Table B holds the same points as the rows below and some others, measured another way and shuffled. Each row below is followed by which row of B it is.
B:
0: [  15  114   98  -60  196  127   80 -218   -9  227 -208 -230  -76   18
  176   68  617 -350   -4   43 -108   50  123 -254  -48  -77  -41  131
  -31  117 -103   78 -137  -65    7  240 -273  -61]
1: [  -4 -205 -128 -158  270  274  -18 -321 -249  229   44   48   23  223
 -116   -9  290 -104  158   83   26  -79  -92  135 -149   99  -47   24
 -213   71   51   91  -43 -277  -10  210 -190 -209]
2: [ -32  -87  203   -6 -182  110  257  119  -99 -127  -56  101  -23  135
  -30   89 -105  -96  127   91  -25 -116  -80 -378   84  101  -79  108
 -179   70   59  115 -230 -139 -125  137  -46  -25]
3: [  10   21  -76  -39  200   68  -23  -94  -10  219  -75  -52   30  113
  -56  -48  284 -107  -36   29  -36  -85   -2   64 -110  -25   11   91
  -50   68  -27   36 -109 -117  -34  105  -62 -137]
4: [ -64 -255 -292 -198    3  179  124   -5 -357 -341   10 -187   -1   28
  -73 -160 -203   78   79  -41  -76   89   21   54  149   17   -3  -19
  -76 -128   97   98 -246 -452   29  -33 -133 -174]
5: [  29  340   72  281  237  -84 -168   28  259  553  174  187   97   57
  -17  112  167  -59 -208  147  260 -247   15   89 -170   18  -32  -96
 -245  105 -122   -9  205  216  -40   45  110  -20]
6: [ -60 -159  -55   64  132   69 -180 -146  -21  188  150  265   48   91
 -211  -99 -109  111   55   56   33  -33  -83  169 -210  -96   12   51
   36  100   59  193  241   77    3   30  -49   -4]
7: [  48   84  202   22 -126   -2  283  214   51 -129 -186   -1   24   88
   41    0   70 -137   19   12 -108 -183  -40 -331  121   37  -83  222
  -41   80    2   87 -292  -98  -55  120   42 -112]
8: [ -76  -48   73  -45 -190   12  198  159  -51 -246 -176 -154  -80  -31
   25  -27  -89  -78    5   -4 -165   83   77 -368  120  -98   18  140
   55    5   18  104 -279 -118  -91   11 -101   42]
9: [ -45  -45  116   93  -67   72   73  104  -40  150  137  265   37  201
 -155  135 -211   13   47  166  163 -227 -133 -136  -61  152  -42  -38
 -321   67   55   46  -66  -56 -185   73   67  -14]
10: [ -54   88  -49   74   96  -43  -92  -15   83   97  -25  -82  -13  -98
   15  -83   70  -23 -124   -5  -42   85  125  -24  -53 -194   40   47
  115   32  -56  112   69   79   35  -27  -92   37]
11: [ -74   67  -20   45   78  -40  -86  -42   88   86 -104 -142  -62 -113
   32  -81  139  -72 -110  -10 -116  153  153 -105  -77 -255   67   99
  190   49  -65  122   29   99    9   -9 -153   87]
12: [-143   43   58   61 -139   26   75   67  -67 -124   12 -210 -144 -186
  146   87 -150  -89  -64   62   15  256  227 -411  135 -153   21 -108
  -65  -49  -56  109  -57   -1  -42  -41 -238  199]
13: [ -86 -174   30  103 -191  -75  -12  240   54 -113   67  331   58  105
 -316 -135 -540  249   15   26  -40 -132 -156    0  -87  -79   54  145
  100   58  128  158    8   73 -140 -102  176   48]
14: [  46 -123  -46  -77   93   93   76  -31  -75  -44  -79   91   81  156
 -129 -162   82   -2   86  -32 -122 -146 -112   82  -45    1  -46  218
   52   78   68  145 -111 -167   30  107    3 -209]
15: [ -26  223 -121  195   84 -105  -82  246  117  258  196   78  103   66
 -111   42 -215  105 -237  111  256 -235   14  147  -29   75   24 -182
 -300  -40  -47  -87  -31  -24 -120 -119  211  -52]
16: [ -39  -78 -215  -34  325  129 -210 -296 -102  266  102  -15   22   32
  -83 -101  206  -11  -13   33   31   58   42  257 -177 -102   26  -34
  -20   35  -15  117  167  -67   71   59 -179  -86]
17: [-113  -10   32  108  113   29 -188 -181   44  262   89   57  -65  -74
  -32   18   45  -35  -38   88   36  154  105  -73 -184 -209   51  -24
   47   82  -42  165  252  196  -18   25 -210  166]
18: [ -51 -132 -302 -184  240  253    2 -247 -343   17   56 -272  -34   24
   39  -36  191  -89   42   33   36  132  112   95   46   36  -18 -144
 -227  -95   -3   42 -130 -410   59   70 -282 -165]
19: [ -36   26   -7   94 -103  -96   39  251   85  -84  -15   75   47   20
 -127 -101 -271  101  -93    5  -34 -102  -23  -53   14  -74   34   94
   43   13   28   79 -102   -4  -80  -86  128  -10]
20: [ -22   23  112  -10  -24   51  136   14  -13  -31 -137  -87  -50   13
   62   12  148 -157   15   23  -99   10   53 -277   36  -63  -30  132
    0   64  -20  112 -150  -54  -35  106 -131  -15]
21: [ -90  185   -4   98  -95  -85   76  209   51  -88  -39 -250  -72 -166
  128   28 -111  -57 -193   21   11  118  226 -287  151 -131   30  -70
  -46  -70  -84   25 -151  -25  -49  -97  -72  103]
22: [ -42  -17  192   95 -264  -59  197  303   67 -202  -63  147    9   54
  -87  -16 -328   38   11   32  -63 -126  -68 -312   84  -18  -22  165
    5   57   56  127 -166   17 -123   -9   97   37]
23: [-168  -13   25  182 -211  -38    4  257  -26  -11  244  145  -32  -13
 -125  123 -592  151  -82  160  219   -9   33 -197   42   16   37 -221
 -278  -62   28   39    5   21 -197 -144   49  190]
24: [ -43   22 -107  -24  -32   46  128  131 -116 -156  -12 -182   -6  -25
   38  -31  -95  -20  -64   10    7   14   86 -119  154    9  -19  -40
 -131  -77  -11   38 -223 -232  -13  -26  -57  -76]
25: [ -50  -66    1   34  172  118 -112 -205  -44  265   92  120   -3   75
  -76   13  128  -55   44   94   57   -6  -11   20 -167  -49  -14    3
  -87   92   -2  134  151   30  -15  113 -151   -1]
26: [-129 -251 -195  -44  148  122 -212 -267 -156   36  117   30  -42  -54
 -138 -156 -104  104   55    5  -55  235   59  147 -159 -225   68   -3
  149   13   55  225  233   -6   64  -22 -247   61]
27: [-103  133  -24  107  -67   -7   48  165  -36   28  110 -122  -47  -59
   60  120 -197  -29 -135  108  169   27  141 -214  109   11    5 -197
 -271  -72  -54  -13 -105  -82 -104  -68  -54   82]
28: [-109  137  157  117 -110   48  114   82  -28   60   58 -113 -116  -77
  152  224  -54 -163  -62  150  130   89  163 -455  107   -9  -31 -157
 -277   -7  -74   41  -82   -1 -116   40 -184  164]
29: [  78  -90  -78  -15  179   57  -18  -36   -8  107    0  228  147  213
 -218 -182   66   67   57  -10  -48 -265 -187  265 -135   36  -44  208
   20  104   76  125   -8 -112   33   98  111 -260]
30: [ -93 -154 -127  -38  134   59 -147 -181  -54   60  -16  -19  -37  -35
 -108 -155   30   34    6  -13 -117  164   55   81 -151 -231   74   94
  194   48   21  182  117   16   27    3 -188   33]
31: [ -39   11 -153   77   82  -75 -115   78   56   13   53   39   61  -34
 -126 -182 -162  140 -118  -32  -21  -18   27  167  -58 -149   49   55
  117   -1   13  108   71   17   33 -104   50  -40]
32: [ -94 -113  140  -73 -320  110  364  199 -208 -437 -114 -165 -106  -33
   96   68 -244 -100  103   32  -96   99   64 -559  280   22  -58   54
 -123  -49   49  133 -362 -251  -93   46 -160   45]
33: [ -24  226    6  236  230  -16 -190  -15  135  554  254  199   70   99
  -71  148   62  -17 -168  190  320 -208    0  110 -184   70  -14 -198
 -352   67  -88  -25  198  130  -99   33   60    7]
34: [  24  -93   76  -86   43  170  177  -50 -132   35  -76   69   26  211
  -58   26  170 -134  137   65  -35 -175 -116 -138  -11  126  -84  138
 -180   91   49   92 -205 -223  -61  206  -61 -174]
35: [ -63  292  -55  182  134  -27  -80   59   67  302  161 -130  -10  -78
  113  147   46  -85 -232  129  255  -14  193  -72   21   -5   -3 -259
 -317  -47 -138  -54   38   14  -46  -42  -53   51]
36: [ -39 -242  -34 -134  -80  221  224   10 -307 -229   26   22   -5  154
  -74    2 -167  -13  180   61   -8  -61  -88 -153  115  148  -80   21
 -237  -23  111  110 -245 -369  -55  101 -106 -142]
37: [   2 -107 -200 -103  127  133   54    3 -176   58   29    3   73  207
 -159  -55   11   20   21   45   40 -182  -92  160  -19  136  -13   -4
 -234  -20   60   -7 -231 -341  -81   54   31 -232]
38: [-127 -137  -47   75   90   16 -226 -138   26  203  102  167  -23    0
 -189  -85 -122   96   -5   58  -11   98    8   75 -235 -209   90   34
  128   88   28  179  246  167  -49  -22 -114  133]
39: [ -37  -53   23   55  -91  -81   23  147   77 -161  -82   75   24  -23
 -117 -183 -207   95  -32  -55 -161    0  -12  -67  -14 -187   34  213
  245   52   44  181  -24   61   -2  -56   33   14]
40: [ -56  -37 -176    6    6  -18  -12   91  -63 -194   26  -98   21  -96
  -44 -187 -215  114  -81  -57  -57   89   87   53   78 -146   25   25
  101  -69   19  131  -28 -108   73 -117  -40  -37]
41: [  39  182  145  101   29  -92   65  114  206  123 -175    4   26   33
   11  -46  217 -124 -102   -1 -110 -138   14 -160  -49 -106  -13  231
  100  123  -56   81 -109  102  -40   79   44  -46]
42: [ -67 -125  -19   46   52   28 -105  -34   12  160   64  208   27  116
 -221  -66 -126   82   23   66   -3  -75  -85   71 -182  -71   45   81
   19   86   55  124   74   45  -95   18    2    9]
43: [ 132   -4 -178 -109  313  132   56  -97 -102  140  -47   15  162  236
  -94 -149  346  -65   25  -19  -20 -293 -126  302  -45  140  -87  142
 -138   52   24   36 -167 -320   78  160   57 -404]
44: [ -36   50   33  -41   36   -5   61  -22   48  -24 -247 -232  -72  -71
   80  -84  283 -172  -64  -50 -219  123  140 -219   -2 -218   38  206
  207   61  -61  117 -158  -16    5   62 -174   15]
45: [-127 -242   -7  -95 -205  147  197   54 -267 -361  -13  -84  -88  -13
  -24  -18 -304   12  133   33  -85  156   38 -317  153  -30  -11   13
  -62  -53   89  168 -196 -234  -58   11 -191   37]
46: [ -43   23 -143   38  168    9 -125  -67    4  145   45  -42   15  -18
  -53  -94   53   15  -92   13   11   31   74  120  -86 -122   38   -4
   19   10  -30   83   66  -17   23  -22  -72  -31]
47: [-137   51  -54   55  114   50 -128 -141  -29  211   53 -167 -108 -117
   75   73  109 -109  -99   90   60  223  208 -148  -69 -171   64 -135
  -66   -1  -86   68   87   50  -42    2 -264  154]
48: [  51   -3   50  -87  211  171   92 -186  -75  262 -115  -15   16  211
    4   49  478 -243   78   77  -33 -158  -58  -68 -102   85  -66  127
 -171  126  -20   50 -161 -178  -48  260 -129 -196]
49: [-116  216   35  104 -187  -60  168  296   -3 -120   -4 -282  -99 -150
  165  145 -199  -89 -191   77   94   97  231 -423  232  -28   18 -178
 -224 -108  -87  -33 -260 -100 -120  -97  -66  130]
50: [ -30  133  162   61 -177  -60  218  254   81 -135 -167 -121  -44  -33
   84   36  -30 -121  -76   17  -85  -30   86 -399  135  -63  -12  121
  -12   25  -35   54 -268  -35  -98   22  -12   39]
51: [  -3   78 -268  -70  162   63   55   25 -142  -74  -13 -302   30  -41
   79  -95   96  -39 -119  -35   19   23  138   88  143   -2  -19  -77
 -127 -112  -42   -1 -204 -322   74  -30  -76 -189]
52: [ -29  -20  -42  -86  -61   67  202  115 -124 -178 -124 -196  -31   28
   26  -30   11  -85   -8   -3  -87   -3   50 -207  134    8  -16   71
  -82  -29   12   44 -319 -266  -54   35  -73  -94]
53: [-137  -46 -382   81  236   61 -293  -76 -146  266  378   36   43   10
 -182  -21 -309  213 -141  118  297   33   69  377 -117    2   79 -357
 -292 -116   -1  -16  189 -120  -45 -162  -33    5]
54: [  -4  111 -148  144  336   -9 -287 -151  113  450  178  144   95   39
 -119  -71  138   49 -138   64  144  -99    8  328 -236  -89   22  -54
  -48   75  -58   69  282  122   45    6    6  -65]
55: [  17  183  -44  133  100 -117  -50  157  173  153   -9   26   87   18
  -67  -95   15   33 -178    3   18 -160   21   90  -49  -75   19   77
   18   34  -47   29  -26   47  -18  -47  131  -82]
56: [ -44  176  180  139   29  -83  -36   16  223  223 -115  -14  -54  -62
   55   28  202 -149 -118   44  -68   33  110 -250 -106 -203   31  135
  117  132  -92  109   52  236  -55   53  -93  126]
57: [-106 -167 -255 -109   11   83   10   18 -211 -183   16 -175  -25  -21
  -88 -133 -199   88  -18  -17  -56  131   72   44   60  -79   64  -42
  -18 -100   52   74 -155 -273  -18  -86 -116  -52]
58: [-152   13   43  114 -251  -17  109  239  -73 -207  119  -63  -87 -120
   27   90 -468   53  -67   88   96  125  135 -360  172  -51   12 -159
 -176  -87    3   83  -88  -40 -110 -121  -74  188]
59: [  78  -76 -103  -72  130   72   85   33  -64   -1  -57  101  133  210
 -166 -163   77   30   42  -25  -65 -261 -159  185  -36   77  -48  199
  -35   60   68   76 -168 -236   11   90  109 -294]
60: [ -41   83  -36   39   63  -70  -44   22  100   -5 -134 -161  -26 -126
   36 -137  112  -46 -125  -59 -155  116  145  -76  -21 -251   55  147
  239   34  -54  127  -14   66   47  -29 -103   26]
61: [ 129  413   18  194  102 -183   92  374  280  245  -47   43  179  138
  -20   -9  115  -37 -275   34  125 -455  -44   79   30  126  -50   73
 -203   38  -89 -119 -227  -39  -77   -9  355 -235]
62: [  21  421  -10  294   58 -183  -27  361  243  285  166   52  120   16
    6   97 -136   37 -320  112  299 -303   55   35   47   93  -21 -176
 -336  -27 -112 -119  -45   55  -97 -111  272  -51]
63: [ -57 -199 -115  -70 -166  108  206  222 -252 -319   96   62   53  136
 -168  -59 -469  148   79   38   48 -134 -105  -45  161  159  -43  -32
 -246  -89  128   63 -277 -368  -91  -46   71 -141]
64: [-164 -158 -301  -20  -13   82  -73   51 -245 -125  221  -97  -30  -48
 -117  -46 -452  184  -61   56  131  144   95   83   64  -30   67 -249
 -191 -160   50   39  -35 -239  -61 -167  -91   39]
65: [-137 -144 -152  -15   38   32 -136  -70  -70   -9   25  -60  -61  -70
 -114 -124 -142   78  -36   -2  -78  196   92   23  -93 -222  102   13
  142   -7   21  143   68   -1  -22  -78 -162   95]
66: [  17  148  -71  171  310  -44 -255  -83  177  527  136  224  120  125
 -168  -36  167   27 -141   90  149 -227  -55  309 -277  -38   23    5
  -85  119  -49   28  215  147  -30   35   97  -84]
67: [   3  -13   12   88   16  -46  -17  131   88   96   31  233   96  141
 -210  -97 -150  100  -33   31    5 -212 -121   86 -110  -16    6  132
    2   83   47   91  -15   23  -76   -3  152  -83]
68: [ -65 -211 -246 -110  183  195  -72 -203 -264    3  123  -44    9   49
  -95  -96  -29   46   71   29   31   79   15  169  -34   -9    0  -78
 -111  -43   52  122   29 -257   55   28 -185 -116]
69: [ -38   68  229  138 -218  -31  193  278   66  -47    6  154    0   84
  -40  114 -246  -32   -9  111   61 -172  -46 -363   75   64  -51   45
 -185   61   18   72 -161   15 -161   37   81   49]
70: [  66  251  -32   22  293  -81  -82 -105  217  246 -265 -248   10  -83
  119 -159  606 -209 -187  -88 -200   32  165   34 -105 -270   30  255
  289  109 -136   85  -20   88  114   85 -110 -102]
71: [  54 -130 -151 -177  154  199  157 -106 -248 -133  -72 -114   55  129
  -13 -126  196  -81  110  -35  -88  -82  -45   68   80   85  -84  112
  -94  -10   53  102 -225 -390   89  141 -112 -299]

[-290  135  -89 -490   80 -221  657  260 -481 -308 -348 -143  271  156
 -263   42 -132  496  -88 -168  264  354  -10 -675    7  199  178 -233
  -88]  61
[ 228   11   29   91 -109  185 -144  357  171  113  121  127 -347 -151
   94   81   15  168   73  -36  211  -26  148  228   21 -531   97  -54
   36]  68
[  50   93   89 -113   18   59   20  325 -247  126    0  188  -49    1
  -58   17  186   95  -27  -27   64 -167    6  -33    5 -246  -64 -232
  116]  46
[ 170  170  373 -216   34  -26   94  353 -501 -110 -219  341  141  411
 -164  119  211  215 -136  164  -83 -151 -116 -258 -110  -36 -230 -260
  341]  54
[ -16  119   13 -320   77  -29  201   89 -279  -61 -273  -25  231   50
  -88  147    9  205    7  111   38   28  -36 -362  -83   30   66  -98
 -144]  3
[ 141   39   51   40   -9  181  -57  406  -86  246  164  186 -288 -209
   17  -21  198   85   55  -67  173 -267   68  152   37 -463  -28 -291
   89]  40
[ -38 -138  111   15    4  174 -206   11 -286  192  208   67 -121 -145
 -165 -165  312 -110  189 -276   85 -216  116  245   18   69 -144 -185
  146]  17
[ 289  176  279 -169   75   81  -58  270 -260   51 -208  234   22  224
   25  174  144  230  -74  345  -93 -211  -81 -134  -99 -168 -141 -140
  136]  16
[ 333    9  306  136  -71  268 -365  244 -118  243  156  377 -199  -22
  -13   64  336 -128   94   95  -56 -437    1  317  -86 -388 -221 -187
  261]  26
[ -82  -85 -201  -66  134  101 -131  126   17  173  142 -299 -414 -209
  153 -229   -6  394   58 -251  304  227  316  274  270   36  120   93
  -64]  27
[ 153  -19  141   76  -24  217 -211  253 -151  283  210  240 -225 -176
  -40  -51  311  -82  109  -79   72 -362   52  266    1 -327 -140 -253
  157]  65
[-102   -2  -10 -150  123  122   32  109 -377  288   80   37   -2 -261
 -110 -131  311  -49  118 -133   86 -347    0  -21   27  -21  -92 -337
  -32]  11
[-137  -89 -193 -243  274   59 -344 -338  -82  189  -84 -482  -96  -66
  223 -197   -1  325   63  -34   50  280  298  206  251  543   58  389
 -247]  28
[-378  -99 -371 -230 -140  -33  350  -67    6 -132   -8 -269  170 -367
 -249   35 -147    9  245 -500  376  361  196 -246   -1  -13  396  -30
 -408]  48
[ 219  -29  373 -112  -42  132 -151  -56 -309 -123 -143  178  145  239
 -210  135  167   47  147  120  -91 -115  -21  -64 -213  160 -168  -33
  161]  42
[  15    0 -125  -48 -166   55  208  327  147 -143   13  -33 -191 -167
  -66  119 -172  284  110 -236  387  287  175  -70   -9 -419  309  -63
 -122]  37
[ 169 -123  -81  122 -181  198 -165  151  354  -62  132  -96 -387 -199
   61   71 -170  258  192 -196  339  322  304  279   25 -364  280  175
 -107]  63
[ 145 -233  118  117   13  228 -425   -2    7   41  226 -168 -511  -18
   42 -226   75  310  171 -241  224  194  345  519  134  170  -44  179
  194]  23
[ -42  178  107 -423  237 -177  209  252 -475 -181 -373 -113   72  469
   11  -28  -36  657 -256  118   35  315   44 -359  124  352  -64   15
  157]  62
[-169  -26  124 -293   85  -77  284  135 -537 -225 -133  -95   64  212
 -276 -122   61  387   13 -244  192  219   66 -285   21  376  -38 -168
  164]  5
[-126   10 -157 -170  211   -2   61  276 -203  136   37 -257 -347  -69
  121 -256   10  527  -75 -199  289  211  238   79  295   86   66  -45
   27]  35
[-110 -138  -13 -247   55   39 -192 -417 -166 -120 -164 -309  178   89
  -89  -26  -25  141  186 -113   27  336  204  -23   -9  590   63  323
 -180]  69
[ 482  125  345  100   27  144 -253  665  -55   50   40  287 -571  326
  198   13   95  557 -191  214   95  -34  107  299  104 -464 -176  -89
  486]  53
[ 523  123  251   43  135  202 -487  356   80  203  -50  126 -480  215
  392   67   73  476 -136  434  -53  -86  129  359  109 -313 -145  153
  217]  64
[ 215   24  -37   84  -11  220 -123  384  115  251  173   69 -430 -275
  148   -2   78  201   83  -27  237 -145  140  254   82 -535   78 -147
  -11]  57
[  66  261 -179 -227  154  -18  128  491   -5  202 -162  -13 -167  -76
  262   95  -46  425 -194  190  144   19   52 -142  166 -455  149  -93
 -145]  51
[  37  141  139 -241  155   29  -54  139 -414  195 -146  146  145  101
  -22   30  273   53  -60  170 -123 -289  -76 -135   -4   43 -177 -176
   67]  10
[ -50   43 -207 -287  394   46 -238  -84 -130  295 -141 -462 -228  -82
  363 -207   -9  538  -69  160   68  160  232  125  316  365   47  256
 -230]  49
[ -84  -64  -62  -60 -239   89  222  132  -24 -101   61   92   82 -270
 -295  131   15 -115  243 -336  274   27   70 -135 -160 -316  208 -213
 -141]  14
[  50 -181 -188  122  -69  276 -408 -128  302  245  243 -193 -329 -428
  133  -67   27  -26  284 -221  217   61  317  479   96 -172  180  204
 -241]  45
